Where the symbols take the states:
κ: QC->RD, QF->JJ, FC->PB, FS->FQ, PB->FC, TB->CQ, NS->HH, SG->TR, RD->QC, FP->FL, CP->BM, JP->HT, MQ->ZL, ZQ->LP, FM->HL, BH->MJ, ZN->PC, QZ->TZ, LP->ZQ, FZ->GM, HL->FM, GF->NQ, LF->LT, HS->MH, PC->ZN, BN->GB, TR->SG, BL->HG, FQ->FS, MJ->BH, JJ->QF, BB->TH, GM->FZ, BD->RT, SZ->JF, RT->BD, SR->QQ, BG->DZ, DZ->BG, SQ->RG, HH->NS, BM->CP, RG->SQ, NT->SM, HG->BL, HN->TJ, MB->JC, NQ->GF, HP->NL, BP->JL, NL->HP, QD->BR, PP->DD, GR->PR, QQ->SR, TH->BB, ZL->MQ, PN->PZ, GB->BN, HT->JP, JC->MB, FL->FP, DD->PP, PZ->PN, TJ->HN, JL->BP, JF->SZ, TZ->QZ, SM->NT, PR->GR, CQ->TB, BR->QD, LT->LF, MH->HS
ρ: QF->LZ, FC->DZ, FS->TH, GH->HG, PB->BG, NS->LP, SG->SR, RD->GD, FP->BR, CP->TC, JP->SZ, MQ->TJ, ZQ->HH, MZ->MJ, BF->RT, FM->GS, ZN->NF, NF->ZN, LP->NS, FZ->MF, MF->FZ, GD->RD, GF->QL, LF->MP, BS->HS, MP->LF, HS->BS, BN->MT, TR->QQ, FQ->BB, MJ->MZ, RR->SQ, BB->FQ, TC->CP, SZ->JP, RT->BF, QL->GF, SR->SG, BG->PB, DZ->FC, SQ->RR, MT->BN, HH->ZQ, BZ->TZ, NT->JD, HG->GH, HN->ZL, MB->LD, HP->PN, BP->JH, NL->PZ, QD->FL, JH->BP, QQ->TR, TH->FS, LZ->QF, ZL->HN, PN->HP, HT->JF, LD->MB, FL->QD, DD->CF, PZ->NL, TJ->MQ, JD->NT, JF->HT, FT->PR, TZ->BZ, GT->CQ, GS->FM, PR->FT, CQ->GT, BR->FP, CF->DD
λ: QC->FP, QF->RQ, FC->TJ, RC->RT, DN->FM, PB->HN, NS->JD, SG->LF, RD->FL, FP->QC, CP->CT, JP->PR, MQ->DZ, TN->GF, ZQ->SM, CR->BP, MN->HG, FM->DN, ZN->LM, LP->NT, FZ->NL, MF->PZ, GD->QD, GF->TN, LF->SG, RQ->QF, MP->SR, HS->MM, BN->BB, TR->LT, FQ->MT, MJ->CH, LM->ZN, BB->BN, GM->HP, SZ->FT, RT->RC, SR->MP, BG->ZL, DZ->MQ, SQ->JB, MT->FQ, NT->LP, HG->MN, CT->CP, HN->PB, MB->HZ, HP->GM, BP->CR, NL->FZ, CH->MJ, QD->GD, GR->HT, HR->CQ, TH->GB, ZL->BG, GB->TH, HT->GR, MM->HS, FL->RD, DD->RL, HZ->MB, PZ->MF, TJ->FC, JD->NS, FT->SZ, TZ->LQ, SM->ZQ, PR->JP, CQ->HR, RL->DD, JB->SQ, LT->TR, LQ->TZ
ε: QC->FC, QF->PG, FC->QC, RC->BN, PB->RD, NS->MZ, PG->QF, SG->DD, DR->HG, RD->PB, FP->TJ, CP->SD, JP->HS, MQ->BR, CD->MB, ZQ->BH, MZ->NS, BF->FQ, QR->FM, FM->QR, BH->ZQ, ZN->DG, ZP->GF, LP->MJ, FZ->JB, GD->BG, GF->ZP, LF->RL, BS->SZ, HS->JP, BN->RC, TR->PP, FQ->BF, MJ->LP, RR->PZ, BB->RT, BD->TH, SZ->BS, RT->BB, SR->CF, BG->GD, SQ->NL, RG->HP, NT->CH, HG->DR, HN->FL, MB->CD, HP->RG, BP->TQ, NL->SQ, CH->NT, QD->ZL, PP->TR, TH->BD, TQ->BP, PH->CQ, ZL->QD, HT->MH, MM->PR, FL->HN, SD->CP, DD->SG, PZ->RR, TJ->FP, TZ->CN, CN->TZ, PR->MM, CQ->PH, RL->LF, DG->ZN, JB->FZ, BR->MQ, CF->SR, MH->HT
θ: QF->SF, FC->GR, DN->BN, PB->PR, NS->JH, SG->GF, TT->ZN, RD->MM, ZZ->TZ, FP->MH, CP->GZ, JP->HN, MQ->JF, TN->LF, CD->SQ, ZQ->JL, CR->NT, QR->RT, FM->BB, ZN->TT, ZP->DD, LP->BP, FZ->HZ, HL->TH, GF->SG, LF->TN, BS->QD, DJ->HG, HS->FL, BN->DN, TR->NQ, FQ->GS, GZ->CP, MJ->TQ, BB->FM, SZ->ZL, RT->QR, QL->SR, SR->QL, BG->FT, SQ->CD, NT->CR, HG->DJ, HN->JP, MB->NL, NQ->TR, HP->JC, BP->LP, NL->MB, QD->BS, JH->NS, GR->FC, TH->HL, TQ->MJ, ZL->SZ, HT->TJ, JC->HP, LD->PZ, MM->RD, FL->HS, DD->ZP, HZ->FZ, PZ->LD, TJ->HT, JL->ZQ, JF->MQ, FT->BG, TZ->ZZ, GS->FQ, PR->PB, CQ->PQ, SF->QF, PQ->CQ, MH->FP
χ: QF->CZ, FC->SM, GH->FQ, PB->NT, NS->ZL, SG->TZ, TT->MB, DR->RT, RD->CH, ZZ->GF, FP->BH, CP->QN, JP->BP, MQ->HH, ZQ->TJ, CR->PR, MZ->QD, MN->BN, FM->DJ, BH->FP, ZN->NL, QZ->TR, NF->PZ, LP->HN, FZ->LM, QN->CP, GF->ZZ, LF->LQ, DJ->FM, CZ->QF, HS->TQ, PC->HP, BN->MN, TR->QZ, BL->TH, FQ->GH, MJ->FL, LM->FZ, BB->HG, ZJ->CQ, SZ->JH, RT->DR, SR->BZ, BG->JD, SQ->DG, HH->MQ, BZ->SR, NT->PB, HG->BB, HN->LP, MB->TT, HP->PC, BP->JP, NL->ZN, CH->RD, QD->MZ, JH->SZ, TH->BL, TQ->HS, ZL->NS, HT->JL, FL->MJ, DD->CN, PZ->NF, TJ->ZQ, JL->HT, JD->BG, TZ->SG, CN->DD, SM->FC, PR->CR, CQ->ZJ, DG->SQ, LQ->LF
η: QF->NL, FC->LT, PB->LF, TB->TH, NS->BZ, PG->SQ, SG->HN, RD->RL, ZZ->BP, DQ->CP, FP->PP, CP->DQ, JP->GF, MQ->QQ, TN->PR, ZQ->QZ, FM->PQ, ZN->CZ, QZ->ZQ, ZP->HS, LP->TZ, FZ->RQ, GF->JP, LF->PB, CZ->ZN, RQ->FZ, MP->BG, HS->ZP, BN->HR, TR->TJ, FQ->GT, MJ->CN, JJ->HP, BB->CQ, ZJ->HG, SZ->QL, RT->PH, QL->SZ, SR->ZL, BG->MP, SQ->PG, BZ->NS, NT->LQ, HG->ZJ, HN->SG, MB->SF, NQ->HT, HP->JJ, BP->ZZ, NL->QF, QD->CF, PP->FP, HR->BN, QQ->MQ, TH->TB, PH->RT, LZ->PZ, ZL->SR, HT->NQ, FL->DD, DD->FL, PZ->LZ, TJ->TR, TZ->LP, GT->FQ, CN->MJ, PR->TN, CQ->BB, RL->RD, SF->MB, PQ->FM, CF->QD, LT->FC, LQ->NT
ψ: QF->DQ, FC->GB, RC->RD, DN->PR, FS->MQ, GH->NS, PB->BN, TB->TR, NS->GH, SG->CQ, DR->MJ, RD->RC, DQ->QF, FP->BD, CP->NL, JP->FM, MQ->FS, ZQ->BL, MN->NT, BF->QD, QR->HS, FM->JP, ZN->QN, LP->HG, FZ->CT, QN->ZN, HL->HT, GF->PQ, LF->HR, DJ->BP, HS->QR, BN->PB, TR->TB, BL->ZQ, FQ->ZL, GZ->MB, MJ->DR, BB->HN, TC->PZ, ZJ->TZ, BD->FP, SZ->GS, RT->FL, SR->GT, BG->MT, SQ->SD, MT->BG, BM->HP, NT->MN, HG->LP, CT->FZ, HN->BB, MB->GZ, HP->BM, BP->DJ, NL->CP, QD->BF, HR->LF, TH->TJ, PH->DD, ZL->FQ, GB->FC, HT->HL, FL->RT, SD->SQ, DD->PH, PZ->TC, TJ->TH, TZ->ZJ, GT->SR, GS->SZ, PR->DN, CQ->SG, PQ->GF
β: QF->SG, FC->GM, PB->FZ, NS->NF, PG->DD, SG->QF, TT->BP, RD->JB, DQ->CQ, FP->RG, CP->BB, JP->MB, MQ->PN, CD->HS, ZQ->PC, FM->GZ, ZN->LP, NF->NS, LP->ZN, FZ->PB, QN->HG, MF->BG, GF->SF, LF->RQ, CZ->TZ, RQ->LF, HS->CD, PC->ZQ, BN->CT, TR->JJ, FQ->TC, GZ->FM, MJ->DG, LM->NT, RR->QD, JJ->TR, BB->CP, GM->FC, TC->FQ, SZ->LD, RT->SD, SR->LZ, BG->MF, SQ->FL, BM->TH, RG->FP, NT->LM, HG->QN, CT->BN, HN->NL, MB->JP, HP->TJ, BP->TT, NL->HN, QD->RR, TH->BM, LZ->SR, ZL->PZ, PN->MQ, HT->JC, JC->HT, LD->SZ, FL->SQ, SD->RT, DD->PG, HZ->PR, PZ->ZL, TJ->HP, TZ->CZ, PR->HZ, CQ->DQ, SF->GF, DG->MJ, JB->RD

In the rows, zero is written as 24.

The rows follow the links: the fewer symbols apart two states are, the more alike their rows tend to be.

Each row is also shifted at random along 6 hidden directions that mean nothing.

Some states, each with a row of numbers:
JP: 28 20 17 20 21 20 25 23 30 22 25 32 17 24 21 29 13 20 21 21 19 26 31 26 23 28 24 24 22 25 22 29 22 26 22 21 26 28 20 22 23 26 23 27 22 28 18 16 27 25 21 26 22 29 28 21 25 22 25 20 20 18 26 22 21 25 23 22 20
CH: 26 27 20 20 22 24 24 18 30 17 21 24 24 30 19 16 23 26 25 22 24 24 25 24 26 27 21 28 24 25 15 23 18 23 23 21 25 20 25 24 26 24 24 22 18 23 24 25 21 15 18 18 29 24 20 22 22 20 26 23 29 23 29 20 28 30 25 27 32
HN: 32 21 22 23 22 25 20 24 26 24 24 23 24 28 22 21 15 21 21 19 26 22 23 25 23 27 22 25 24 25 22 29 19 23 22 26 27 22 24 26 25 24 21 24 24 24 23 20 22 21 20 26 22 25 23 18 21 25 30 20 25 21 24 27 28 21 23 20 22
HP: 31 27 24 25 27 23 25 20 24 28 23 27 27 20 28 25 28 24 26 19 25 26 20 26 28 28 25 23 26 21 25 26 27 29 23 28 24 26 27 22 26 27 22 24 21 22 25 22 32 29 23 30 20 24 25 23 22 26 26 28 25 28 25 19 24 27 22 22 22
GZ: 29 21 23 21 27 24 23 31 22 24 20 31 25 25 20 27 17 20 18 28 24 20 31 24 21 20 27 27 21 16 24 26 25 23 24 19 28 29 25 19 25 28 23 26 30 31 24 23 23 27 27 27 21 27 23 23 26 26 21 24 24 21 18 29 16 23 24 20 18
PG: 32 26 28 21 20 25 19 30 20 26 23 27 27 24 21 27 24 21 16 28 28 22 28 26 21 15 26 30 26 21 26 25 23 27 20 27 25 27 28 24 25 25 19 27 34 26 22 20 22 29 27 26 22 21 24 22 24 23 17 28 23 20 16 30 19 24 24 22 21
SZ: 44 23 21 22 23 20 27 30 28 23 28 25 21 20 26 27 21 24 19 23 25 21 24 26 23 23 24 21 25 17 25 27 23 22 22 26 23 24 21 29 23 26 22 30 27 28 22 24 24 23 30 25 25 26 25 21 24 28 22 24 19 23 23 23 23 20 18 25 21
RR: 29 23 19 23 24 22 25 27 24 21 27 28 24 24 21 23 23 22 20 25 23 29 29 24 27 22 26 29 25 23 21 21 20 27 24 26 23 27 28 21 25 25 23 24 25 25 27 24 21 23 21 25 27 26 20 23 24 21 18 25 23 26 21 22 22 25 24 23 23
JB: 36 28 28 28 23 29 24 24 23 26 25 22 32 30 24 16 24 25 18 24 28 19 20 24 24 21 23 28 20 18 23 29 18 24 21 27 22 19 27 28 24 27 22 27 29 17 25 29 23 20 22 26 30 21 17 18 22 22 26 27 33 28 25 23 26 28 23 26 27
QR: 9 17 23 33 20 29 12 23 19 22 26 25 26 30 21 22 18 21 18 25 17 23 20 25 18 30 28 28 24 25 21 22 16 26 28 20 30 17 25 24 20 25 34 21 30 21 24 19 20 22 19 25 23 24 22 17 24 20 27 23 25 25 21 26 22 24 20 22 27
QL: 30 26 22 23 25 21 27 24 24 25 25 21 20 22 27 27 30 21 29 24 23 28 26 22 25 19 24 20 25 24 26 24 29 25 24 26 21 26 19 27 24 20 22 25 22 23 20 24 27 27 32 24 22 24 29 33 27 27 19 22 16 21 24 24 24 18 24 27 22
HS: 48 28 29 22 20 24 25 31 23 30 29 24 31 23 28 31 26 28 15 19 25 17 20 28 17 15 22 24 18 18 29 33 25 23 19 23 25 20 20 26 20 23 19 30 30 22 17 25 27 29 28 25 26 18 27 26 22 25 20 27 19 23 22 23 22 22 18 28 25
CN: 31 26 22 24 19 28 23 17 25 20 24 22 25 23 22 22 25 25 20 23 25 28 22 25 22 28 22 24 24 29 22 25 19 23 22 24 25 20 20 26 25 20 20 23 23 19 21 23 26 18 20 22 24 19 22 23 22 21 23 29 26 23 27 23 28 28 21 28 30
SD: 40 27 32 22 24 26 29 27 20 31 25 21 31 29 28 19 37 27 33 22 30 20 21 21 20 15 26 23 24 16 26 30 32 30 27 30 18 21 26 27 21 25 23 18 19 24 27 33 28 22 22 26 26 21 20 32 16 22 16 27 32 24 24 25 31 25 28 21 24
CP: 30 29 26 27 29 26 31 25 28 24 21 27 28 21 19 21 23 20 18 21 25 27 22 25 25 29 24 23 20 19 24 29 18 19 24 21 20 26 23 23 28 29 19 28 24 21 24 27 28 19 21 27 28 25 18 22 22 24 27 25 25 28 30 23 25 29 24 23 24
MZ: 24 20 16 22 19 21 19 22 21 19 23 29 24 23 27 26 21 24 18 24 20 23 29 25 23 26 25 25 28 26 22 21 26 27 21 27 27 23 25 24 24 20 29 24 27 30 22 21 21 30 25 22 22 26 30 24 25 23 21 25 15 25 21 21 18 28 19 27 25
HR: 22 22 19 26 25 27 18 19 20 25 22 24 20 27 26 22 24 24 30 26 25 23 27 23 25 23 21 26 29 29 27 26 29 25 24 30 21 21 20 30 23 23 28 21 22 25 26 19 25 27 23 24 21 20 25 26 21 23 20 22 26 18 26 28 23 20 24 22 20
DJ: 40 25 26 28 25 28 22 24 28 22 22 22 26 23 22 26 22 26 18 20 26 18 17 28 19 28 20 21 18 19 25 29 19 17 22 16 24 19 18 27 21 25 19 26 27 22 25 30 26 21 28 23 26 21 21 18 20 27 25 26 30 25 28 24 28 25 20 24 26
FP: 26 28 28 24 19 26 25 28 21 24 29 24 23 27 22 24 24 25 20 21 24 20 20 27 23 22 22 27 23 21 19 24 19 23 21 20 26 23 27 20 23 23 22 26 27 21 23 26 24 22 21 24 27 20 21 22 25 23 24 26 26 26 22 23 25 25 21 26 29
QN: 20 22 24 30 30 25 20 25 24 23 18 25 33 17 21 29 22 24 11 22 24 22 25 29 21 31 26 23 22 24 24 24 21 19 21 20 28 21 25 22 25 30 21 28 30 25 25 23 26 30 28 26 22 23 24 22 23 22 28 26 21 28 25 24 16 31 22 24 23
PC: 31 29 25 23 25 23 28 21 27 24 23 26 29 17 25 25 25 26 20 22 27 27 22 25 26 30 26 22 19 21 22 26 23 23 22 21 23 25 28 22 26 27 20 27 25 21 24 26 28 22 24 25 27 24 23 20 24 24 28 28 27 29 29 21 26 32 25 25 23
LT: 15 27 23 21 22 23 20 21 22 21 23 24 18 22 22 25 16 24 24 27 22 26 28 24 29 24 21 29 25 27 24 21 21 22 23 21 27 28 26 19 24 24 20 24 28 24 22 20 26 24 25 22 22 23 23 20 27 26 26 22 26 20 24 28 17 23 21 22 22
FQ: 19 19 26 27 27 26 23 22 25 22 27 17 18 28 24 16 25 25 33 23 25 25 19 24 27 23 25 25 32 25 23 17 27 25 31 26 20 23 25 31 25 22 32 15 19 28 30 27 20 17 21 25 23 27 21 24 17 24 24 18 32 26 25 24 31 17 28 25 23
LM: 12 25 36 24 29 26 29 34 23 33 22 14 34 23 27 26 35 28 24 26 26 14 16 25 21 19 31 19 22 20 30 22 30 24 23 24 22 22 25 22 22 25 23 24 29 22 28 34 24 29 35 21 28 20 21 29 27 24 25 25 24 32 25 24 24 24 31 28 24
BB: 15 23 23 27 26 24 27 23 28 22 25 24 20 26 20 23 18 23 24 20 22 25 21 24 24 23 22 23 21 25 22 24 17 21 27 19 25 21 23 19 26 24 23 22 21 24 26 27 22 20 21 23 26 27 22 24 23 23 28 18 24 25 27 27 26 22 24 22 22
HH: 30 27 24 26 26 22 25 20 28 21 24 22 22 19 26 22 25 27 21 19 25 25 20 27 28 29 24 20 26 24 20 23 20 22 23 22 24 21 25 26 22 23 23 21 19 22 22 25 25 19 24 24 25 24 24 20 24 26 29 25 24 27 25 19 29 28 22 26 26
NS: 25 18 21 22 26 21 24 25 24 22 25 22 23 23 28 23 28 28 25 22 24 21 21 22 24 25 26 21 26 27 24 20 29 24 23 30 22 23 25 25 21 23 26 23 22 31 27 24 25 23 28 21 26 26 27 26 23 26 22 23 18 27 24 25 26 22 25 25 22
GD: 24 24 24 27 23 25 22 32 22 20 27 22 26 25 23 26 19 24 15 24 21 18 23 29 25 19 23 25 24 20 20 23 17 20 21 23 28 20 27 25 24 24 25 25 32 20 20 28 18 24 26 22 30 20 22 19 27 23 24 22 21 28 19 25 19 22 19 28 26
MB: 19 26 23 29 27 25 29 23 28 27 23 24 28 18 26 23 29 21 19 22 22 29 20 20 21 29 28 19 22 20 25 30 24 27 25 21 24 22 21 26 22 27 26 31 23 17 22 24 27 23 23 28 24 22 23 25 26 22 27 24 22 27 28 19 27 28 25 26 25
BP: 22 21 24 23 26 25 18 23 26 23 25 24 24 29 22 24 17 23 24 25 27 21 19 24 21 30 28 24 20 27 23 24 23 23 25 23 28 21 21 29 22 22 29 22 25 26 24 23 20 19 27 23 21 28 22 17 19 23 27 22 29 21 23 26 27 25 26 23 23
QZ: 26 25 32 22 23 26 21 26 21 25 23 21 23 27 23 25 24 27 24 24 32 19 21 25 22 20 23 22 22 24 25 23 26 21 23 27 25 27 26 22 22 19 19 20 27 26 25 26 25 25 31 23 22 20 25 24 23 28 22 27 23 22 20 31 21 22 26 26 23
TR: 17 22 24 17 21 25 20 23 23 21 24 24 17 29 22 22 21 22 31 24 27 25 28 20 28 21 22 29 28 30 22 19 25 26 27 29 23 30 26 19 23 21 21 18 25 29 27 20 21 25 24 26 16 24 24 22 23 24 24 26 26 17 21 31 23 20 26 18 19
BS: 36 23 29 29 20 27 21 28 21 27 28 21 27 27 26 24 26 27 14 22 24 20 16 27 19 21 26 25 24 20 23 26 19 21 23 25 24 17 24 29 22 20 27 26 28 20 21 26 23 23 28 26 27 20 24 21 23 26 23 26 22 26 19 21 26 20 19 30 28
DN: 35 19 20 28 26 33 13 14 24 22 24 22 22 34 23 14 17 22 27 23 26 21 20 25 26 31 21 29 23 21 20 30 18 23 22 25 24 18 24 35 24 26 27 24 18 24 24 23 22 21 20 24 22 24 20 15 21 27 24 22 39 20 25 27 28 22 20 17 23
JH: 39 22 13 20 25 18 25 21 28 21 21 27 20 20 30 27 24 26 27 23 25 24 27 25 23 27 25 21 26 24 24 26 30 26 20 24 22 26 21 27 22 23 25 23 21 28 20 22 27 25 26 24 22 29 28 27 23 26 20 25 20 25 24 22 26 24 22 27 23
MQ: 28 27 21 27 21 18 23 23 28 17 26 27 19 17 24 25 16 21 17 21 20 26 24 28 29 32 22 23 25 26 19 19 14 21 22 20 26 25 25 21 25 24 21 26 24 23 20 20 20 23 22 28 23 25 25 17 29 25 33 24 20 27 25 21 23 23 17 28 26
GM: 9 27 20 25 26 24 25 19 25 22 22 28 24 20 22 21 21 20 23 26 19 29 24 23 30 31 23 24 23 24 21 24 19 24 22 20 25 27 29 18 24 27 26 26 22 18 24 20 26 25 18 27 23 26 21 22 29 19 31 23 23 28 29 17 22 32 23 24 25
TT: 12 26 21 25 27 21 32 21 28 22 20 25 30 19 22 25 26 21 21 25 22 28 24 20 20 30 28 18 18 23 21 23 22 22 27 19 23 22 23 21 25 26 25 27 23 21 23 22 25 22 25 22 27 28 22 24 26 20 28 24 23 27 30 20 28 31 26 28 26
BZ: 7 18 24 31 28 26 15 22 20 22 23 20 25 22 26 25 25 26 18 26 22 27 19 24 23 27 28 21 26 33 28 18 25 23 25 28 24 19 23 26 20 19 31 22 29 24 22 21 22 26 31 21 20 22 28 23 26 26 26 23 17 26 22 26 22 23 23 30 22
MJ: 19 24 20 26 19 24 23 21 26 18 25 27 28 24 21 25 24 28 16 21 20 26 26 27 20 28 22 24 20 27 19 23 18 24 20 21 27 20 23 24 24 22 23 23 23 20 23 26 24 21 19 21 27 24 24 23 21 18 27 24 19 27 28 19 24 30 24 26 30

From each start, follow one symbol. Which state do you reach?
Answers are names.
start 32 26 17 22 27 20 24 25 25 20 23 30 22 19 21 26 21 22 19 28 25 31 33 22 28 24 23 24 26 23 24 23 22 23 24 26 22 28 25 22 26 26 17 26 27 25 22 17 22 24 25 25 23 26 24 23 29 25 21 25 21 22 22 25 19 27 22 23 21
η
PZ
start 18 23 26 34 21 33 17 21 20 21 27 19 27 24 23 21 23 22 15 24 21 27 15 25 26 26 24 27 25 27 23 23 18 25 22 27 26 13 25 31 23 21 30 25 27 16 23 19 19 19 22 24 22 19 22 19 24 23 27 23 22 28 20 24 23 22 18 28 27
η
QD
start 20 27 31 31 25 22 23 30 22 24 25 18 25 18 26 30 21 25 16 22 20 17 16 29 29 25 25 22 22 23 25 23 18 18 21 23 30 21 25 20 22 24 22 27 31 18 23 28 23 30 31 26 26 20 23 22 31 30 29 22 20 32 21 20 20 21 17 30 25
λ
MQ
start 24 28 23 19 26 19 37 27 24 32 24 25 23 19 29 29 35 22 32 28 27 26 27 15 22 17 28 17 23 23 30 27 37 27 28 28 20 30 21 22 23 24 21 26 21 25 22 22 30 31 29 25 21 24 30 38 25 24 17 23 16 22 24 24 22 21 31 23 21
θ
QF
start 15 23 23 26 28 28 22 21 22 22 22 23 26 26 20 18 19 18 24 29 24 25 23 21 27 30 24 28 23 22 18 25 19 25 24 24 23 25 30 24 25 29 26 26 26 23 26 23 20 20 20 25 27 24 17 17 26 20 30 22 31 24 28 24 24 25 28 21 23
κ
GM
start 22 23 24 25 25 24 20 29 21 24 25 20 23 20 28 24 25 23 25 29 23 23 25 23 28 20 23 24 28 26 26 24 26 24 22 30 26 25 26 27 25 22 24 24 27 27 21 22 20 28 31 23 23 21 26 25 24 29 21 20 22 22 19 26 20 18 24 28 22
ρ
LF
start 30 28 30 28 26 28 26 25 23 32 26 21 30 18 30 28 28 26 19 20 27 23 13 25 24 26 28 24 20 18 29 32 27 27 25 25 25 22 23 26 20 26 23 28 25 16 23 25 31 31 30 30 22 20 26 23 25 28 28 28 22 30 24 22 26 27 20 24 25
θ
HP
start 33 21 23 20 20 25 20 26 21 26 23 23 28 26 26 29 29 28 22 22 27 19 22 25 17 22 27 23 21 23 27 27 30 28 22 25 25 21 21 27 19 20 28 25 23 28 22 27 28 28 24 23 24 22 28 27 21 22 18 26 22 23 21 21 24 25 22 25 27
θ
MJ
start 28 26 32 30 25 31 21 24 23 23 25 17 26 27 19 19 23 22 21 22 27 24 18 25 24 23 20 24 22 25 25 23 15 19 26 23 22 18 23 23 26 23 19 23 29 18 26 28 22 15 25 24 25 20 16 22 21 24 26 23 34 24 26 29 28 22 24 24 24
ε
PH
start 16 29 20 19 25 21 30 22 23 25 21 25 22 23 23 24 25 20 30 33 23 30 33 19 28 21 22 23 26 25 28 23 28 27 25 26 20 29 23 20 26 24 20 27 22 23 26 21 24 27 25 24 23 25 21 28 27 23 20 23 22 21 26 25 20 24 28 22 22
λ
QF
start 30 25 21 25 24 24 22 23 24 27 24 24 24 20 27 30 22 23 19 25 24 25 23 27 25 23 19 23 20 23 29 34 24 22 19 24 25 22 19 24 26 21 19 30 26 20 16 20 26 30 30 24 22 20 27 24 29 28 24 21 22 20 23 26 20 20 18 26 25
λ
GF
start 25 30 28 21 24 25 26 24 24 22 26 27 21 22 20 22 25 22 27 26 27 29 24 20 27 25 22 24 24 24 20 23 21 23 25 24 21 30 25 17 26 24 16 23 23 22 25 22 24 19 24 26 24 24 17 21 24 25 23 29 28 21 25 27 25 28 26 22 22
η
HP
start 27 25 23 21 23 24 25 22 25 24 25 27 24 30 23 19 26 22 28 24 24 27 26 18 22 25 26 27 28 22 18 25 24 28 24 27 22 26 27 25 28 27 25 24 19 25 26 24 22 19 14 24 26 28 22 24 22 18 21 27 28 26 25 20 28 30 29 21 25
χ
DG
start 30 26 25 21 18 23 26 26 26 23 28 22 25 28 22 21 20 25 21 24 24 19 24 27 24 21 19 25 22 21 18 27 19 22 21 22 25 21 26 23 27 23 19 25 24 22 24 29 20 19 21 21 30 20 20 23 23 22 27 22 30 23 25 22 25 25 22 26 28
ψ
RC
start 31 26 21 25 23 24 22 15 29 19 23 29 24 18 21 25 19 23 17 17 22 29 20 25 26 39 23 24 19 23 21 25 19 20 20 15 25 21 21 27 25 23 21 28 21 21 18 21 28 22 21 24 24 25 25 16 26 24 29 25 24 25 30 18 27 31 20 27 26
θ
ZQ
start 8 19 24 21 26 24 23 20 24 24 21 21 24 31 22 19 21 26 29 27 23 22 17 21 21 29 28 23 23 28 22 20 22 23 25 19 23 22 21 25 23 21 30 20 20 26 26 26 20 21 24 17 27 26 21 20 24 23 27 21 31 21 27 24 30 23 30 24 26
χ
PR
start 17 23 28 19 28 25 31 28 25 30 25 20 25 29 24 18 29 24 35 30 25 22 21 19 25 20 28 25 23 20 25 23 29 26 29 25 21 26 24 23 22 24 25 22 21 26 28 28 22 23 26 22 28 28 19 26 24 23 20 23 32 24 26 26 29 20 32 19 24
β
PR
